M: 95; 64; 105; 108; 110
Z: 94; 115; 50; 87; 62
W: 106; 104; 108; 64; 23
P: 120; 129; 64; 133; 95
C: 121; 87; 128; 37; 66
J: 29; 115; 134; 83; 113
X: 94; 115; 50; 95; 62
G: 81; 90; 41; 180; 168
find: 95; 62  X
key -> tag
95 -> K_735
105 -> K_548
64 -> K_141
134 -> K_644
key M 2:   K_548
find: 115; 50; 87; 62  Z
find: 104; 108  W
find: 81; 90; 41; 180; 168  G
find: 129; 64  P
find: 106; 104; 108; 64; 23  W

mufo: 68; 108; 95; 121; 72; 64
lep: 68; 108; 95; 121; 111; 64
Foruf: 84; 122; 82; 125; 75; 100
dapil: 92; 75; 100; 121; 33; 69
tusek: 110; 95; 121; 72; 132; 117
find: 33; 69  dapil
Table of tags by key:
68 -> K_557
121 -> K_882
84 -> K_189
92 -> K_923
key dapil 0:   K_923
find: 68; 108; 95; 121; 111; 64  lep
find: 122; 82; 125  Foruf
find: 68; 108; 95; 121; 72; 64  mufo
find: 108; 95; 121; 72  mufo
find: 84; 122; 82; 125; 75; 100  Foruf

S: 89; 134; 107; 27; 104; 69; 101
D: 134; 27; 107; 104; 89; 69; 101
T: 89; 134; 107; 15; 104; 69; 104
find: 89; 134; 107; 27; 104  S
find: 134; 107; 15  T

Suz: 162; 161; 68; 71; 113; 175; 81; 88; 80; 136; 122
tukis: 109; 100; 154; 85; 105; 65; 88; 131; 71; 136; 156
Tigur: 68; 161; 162; 71; 158; 126; 166; 143; 68; 149; 136
tad: 120; 100; 103; 93; 113; 175; 81; 88; 80; 149; 122
ven: 130; 76; 73; 101; 113; 164; 67; 88; 89; 122; 92
tags:
67 -> K_670
158 -> K_67
72 -> K_784
89 -> K_722
157 -> K_184
71 -> K_80
68 -> K_871
key Tigur 8:   K_871
find: 68; 161; 162; 71  Tigur
find: 120; 100; 103; 93; 113; 175; 81; 88; 80; 149; 122  tad
find: 109; 100; 154; 85; 105; 65; 88; 131; 71; 136; 156  tukis
find: 162; 71; 158; 126; 166; 143; 68; 149; 136  Tigur

bazo: 102; 130; 46; 130; 95; 88; 121; 88; 174; 70
reto: 79; 91; 104; 130; 136; 88; 121; 88; 118; 85
Sus: 79; 129; 104; 130; 136; 88; 121; 88; 110; 93
nefo: 79; 91; 104; 130; 136; 88; 121; 88; 110; 85
famu: 79; 91; 126; 103; 136; 121; 30; 96; 39; 85
melut: 79; 91; 104; 130; 134; 88; 135; 88; 110; 86
nifo: 61; 153; 104; 130; 136; 88; 97; 91; 110; 85
Lef: 79; 91; 114; 130; 136; 88; 121; 88; 116; 85
kup: 51; 105; 104; 98; 95; 88; 111; 78; 110; 85
dizek: 79; 91; 104; 130; 136; 75; 121; 88; 110; 85
key -> tag
104 -> K_926
88 -> K_159
46 -> K_396
key bazo 2:   K_396
find: 79; 129; 104; 130; 136; 88; 121; 88; 110; 93  Sus
find: 79; 91; 104; 130; 136; 75; 121; 88; 110; 85  dizek
find: 79; 91; 126; 103; 136; 121; 30; 96; 39; 85  famu
find: 102; 130; 46; 130; 95; 88; 121; 88; 174; 70  bazo

Rezos: 106; 86; 118; 124; 91; 104; 96; 84; 91; 99; 168; 95; 82; 122; 105; 104; 63; 103; 100; 96; 87; 107
silud: 86; 111; 131; 105; 74; 124; 135; 119; 134; 115; 122; 74; 101; 107; 73; 106; 76; 87; 104; 104; 90; 111
mig: 120; 111; 90; 92; 109; 91; 71; 58; 74; 70; 124; 128; 81; 104; 121; 95; 71; 108; 101; 113; 78; 109
Sem: 87; 108; 131; 110; 74; 123; 132; 117; 131; 115; 130; 75; 100; 110; 75; 106; 75; 87; 104; 102; 92; 111
nul: 106; 86; 118; 124; 91; 104; 96; 84; 91; 99; 168; 95; 82; 122; 105; 104; 68; 100; 98; 84; 99; 104
doruv: 120; 111; 90; 92; 109; 91; 71; 58; 74; 70; 124; 128; 117; 102; 80; 105; 127; 92; 98; 81; 125; 91
find: 92; 111  Sem
find: 106; 86; 118; 124; 91; 104; 96; 84; 91; 99; 168; 95; 82; 122; 105; 104; 68; 100; 98; 84; 99; 104  nul
find: 120; 111; 90; 92; 109; 91; 71; 58; 74; 70; 124; 128; 81; 104; 121; 95; 71; 108; 101; 113; 78; 109  mig
find: 106; 86; 118; 124; 91; 104; 96; 84; 91; 99; 168; 95; 82; 122; 105; 104; 63; 103; 100; 96; 87; 107  Rezos

rigi: 95; 106; 99; 95; 93; 115; 100; 94; 93
Maf: 43; 175; 106; 95; 102; 119; 85; 88; 81
gukig: 116; 111; 96; 100; 85; 102; 101; 118; 113
puso: 91; 97; 106; 99; 108; 103; 95; 100; 97
guk: 102; 120; 85; 88; 102; 138; 99; 102; 102
Table of tags by key:
96 -> K_989
105 -> K_667
85 -> K_332
107 -> K_985
106 -> K_361
key Maf 2:   K_361
find: 116; 111; 96; 100; 85; 102; 101; 118; 113  gukig
find: 43; 175; 106; 95; 102; 119; 85; 88; 81  Maf
find: 111; 96; 100  gukig
find: 102; 119; 85; 88  Maf

debep: 87; 88; 106; 105; 107; 83; 87; 116
Sot: 155; 107; 122; 141; 60; 96; 120; 114
Nom: 139; 60; 96; 123; 146; 20; 61; 163
Table of tags by key:
83 -> K_578
20 -> K_51
163 -> K_757
96 -> K_218
key Nom 5:   K_51
find: 87; 88; 106; 105; 107; 83; 87; 116  debep
find: 141; 60; 96  Sot
find: 139; 60; 96; 123; 146; 20; 61; 163  Nom

vizu: 116; 134; 135; 124; 142; 139; 56; 105; 139; 132; 87; 117; 97; 69; 124; 75; 71; 147; 106; 75; 123; 115; 120; 71; 83; 88; 110; 54; 168; 86; 129; 84; 170; 120; 98; 106
bidep: 113; 68; 58; 119; 58; 83; 67; 152; 153; 137; 115; 128; 98; 95; 118; 67; 60; 110; 143; 45; 125; 143; 141; 94; 75; 82; 102; 68; 135; 105; 140; 76; 124; 132; 49; 118
gek: 87; 80; 120; 89; 97; 137; 102; 81; 126; 118; 59; 138; 91; 79; 118; 67; 76; 118; 77; 120; 90; 106; 85; 56; 101; 99; 129; 87; 125; 110; 103; 109; 122; 97; 139; 117
Nek: 101; 106; 87; 158; 81; 73; 113; 134; 135; 124; 142; 103; 114; 136; 107; 96; 109; 115; 117; 74; 94; 135; 97; 140; 85; 97; 114; 141; 109; 159; 104; 157; 85; 104; 60; 87
zat: 130; 100; 122; 91; 139; 143; 102; 96; 59; 45; 93; 74; 97; 69; 58; 140; 92; 32; 122; 123; 124; 77; 134; 94; 110; 155; 85; 61; 33; 88; 103; 91; 60; 132; 140; 109
tags:
104 -> K_125
115 -> K_983
114 -> K_376
121 -> K_470
132 -> K_528
134 -> K_172
120 -> K_64
97 -> K_372
key vizu 33:   K_64
find: 113; 134; 135; 124; 142  Nek
find: 87; 80; 120; 89; 97; 137; 102; 81; 126; 118; 59; 138; 91; 79; 118; 67; 76; 118; 77; 120; 90; 106; 85; 56; 101; 99; 129; 87; 125; 110; 103; 109; 122; 97; 139; 117  gek
find: 87; 117; 97; 69; 124  vizu
find: 101; 106; 87; 158; 81; 73; 113; 134; 135; 124; 142; 103; 114; 136; 107; 96; 109; 115; 117; 74; 94; 135; 97; 140; 85; 97; 114; 141; 109; 159; 104; 157; 85; 104; 60; 87  Nek
find: 113; 68; 58; 119; 58; 83; 67; 152; 153; 137; 115; 128; 98; 95; 118; 67; 60; 110; 143; 45; 125; 143; 141; 94; 75; 82; 102; 68; 135; 105; 140; 76; 124; 132; 49; 118  bidep

ditu: 77; 83; 120; 115; 62; 132; 93; 115; 106; 106; 94; 86; 71; 91; 120; 92; 136; 80
telo: 110; 107; 76; 105; 166; 88; 107; 49; 81; 114; 126; 95; 91; 90; 115; 81; 44; 92
zuse: 83; 120; 115; 62; 131; 93; 115; 106; 106; 94; 107; 77; 93; 109; 104; 96; 105; 85
nafuz: 100; 94; 115; 98; 67; 112; 79; 84; 116; 90; 89; 80; 99; 116; 95; 108; 144; 90
tags:
115 -> K_957
107 -> K_225
93 -> K_666
106 -> K_214
94 -> K_79
key ditu 9:   K_214
find: 115; 98; 67; 112; 79  nafuz
find: 83; 120; 115; 62; 132; 93; 115; 106; 106; 94  ditu

